Here is a tiny trained network, its code and every weight. The questions are about switching its units off for an input and a class, where a switched-off unit gives its printed mean instead of its output.

import numpy as np


def w(rows, s, z=0):
    codes = np.array(rows[::2]) - 128.0
    scale = np.full(codes.shape[1], s)
    scale[-1] = z or s
    return codes * scale


def f(y):
    return y / 2 * (1 + np.tanh(0.7978845608 * (y + 0.044715 * y**3)))


def log_softmax(a):
    a = a - a.max(-1, keepdims=True)
    return a - np.log(np.exp(a).sum(-1, keepdims=True))


def net(x, mask):
    res = np.array(x, float).reshape(1, 2) / 4 @ E
    y = f(res @ A[0][:, :-1].T + A[0][:, -1])
    res = res + np.where(mask, y, B[0][:, -1]) @ B[0][:, :-1]
    return log_softmax(res[-1] @ U[:, :-1].T + U[:, -1])


A, B = {}, {}
E = w([
[160,27,137,249,71],'x0',
[195,74,171,2,104],'x1',
],0.0093)
A[0] = w([
[7,185,25,216,90,79],'neuron 1',
[124,114,165,162,108,251],'neuron 2',
[90,2,141,205,36,102],'neuron 3',
[184,33,204,6,33,136],'neuron 4',
[114,9,206,211,23,125],'neuron 5',
[90,246,123,38,169,89],'neuron 6',
[215,19,130,200,86,106],'neuron 7',
[205,41,225,35,110,95],'neuron 8',
[47,150,106,215,203,146],'neuron 9',
],0.0073,0.014)
B[0] = w([
[5,98,118,182,79,163],'neuron 1',
[204,119,100,85,175,252],'neuron 2',
[95,178,153,113,118,175],'neuron 3',
[111,98,80,170,96,211],'neuron 4',
[112,158,138,82,115,191],'neuron 5',
[73,219,164,104,102,172],'neuron 6',
[84,196,181,96,101,174],'neuron 7',
[51,104,114,201,72,178],'neuron 8',
[124,92,75,141,114,181],'neuron 9',
],0.017,0.013)
U = w([
[117,214,159,70,123,107],'0',
[104,41,67,215,110,68],'1',
[251,70,83,67,171,253],'2',
[131,96,208,154,162,65],'3',
],0.018,0.0055)

Each question gives the input, the list of numbers given to net, and the class t.
The units are the neurons (one row each of A and B). Each row of codes is followed by its name. A weight is (code - 128) times the scale printed after its matrix; where a second scale follows, it is the last column's (A, B and U).
mask holds one flag per neuron, in row order. A switched-off neuron (its flag False) gives its mean, the last column of its row in B, instead of its output. The means were averaged over made-up inputs and are rounded, as every weight is.
A unit's drop is (log p(t) with every unit on - log p(t) with that unit switched off) / (log p(t) with every unit on - log p(t) with every unit switched off).
The circuit of an input: a set's keep is (log p(t) with only the set's units on - log p(t) with every unit switched off) / (log p(t) with every unit on - log p(t) with every unit switched off). Starting from all 9 units, units are removed one at a time, each time the one whose removal leaves the highest keep (on an exact tie, the one counted first), for as long as the keep stays at least 0.8.
circuit, biggest first: the units of the circuit, biggest drop first
top k neurons: the k neurons with the biggest drops, biggest first
drop of u: that unit's drop, to one decimal
input [8,8], class 0: circuit, biggest first -> (neuron 7)
input [4,4], class 0: top 3 neurons -> (neuron 7; neuron 5; neuron 9)
input [-6,-7], class 1: top 2 neurons -> (neuron 1; neuron 9)
input [8,-8], class 0: top 3 neurons -> (neuron 7; neuron 3; neuron 5)
input [2,5], class 1: top 2 neurons -> (neuron 8; neuron 4)
input [6,5], class 0: top 2 neurons -> (neuron 7; neuron 5)
input [1,-3], class 2: top 2 neurons -> (neuron 8; neuron 4)
input [5,8], class 1: top 2 neurons -> (neuron 4; neuron 8)
input [8,7], class 0: top 3 neurons -> (neuron 7; neuron 5; neuron 3)
input [8,5], class 0: drop of neuron 7 -> 0.2
input [2,0], class 2: drop of neuron 7 -> 0.0
input [-3,1], class 2: drop of neuron 3 -> 0.1
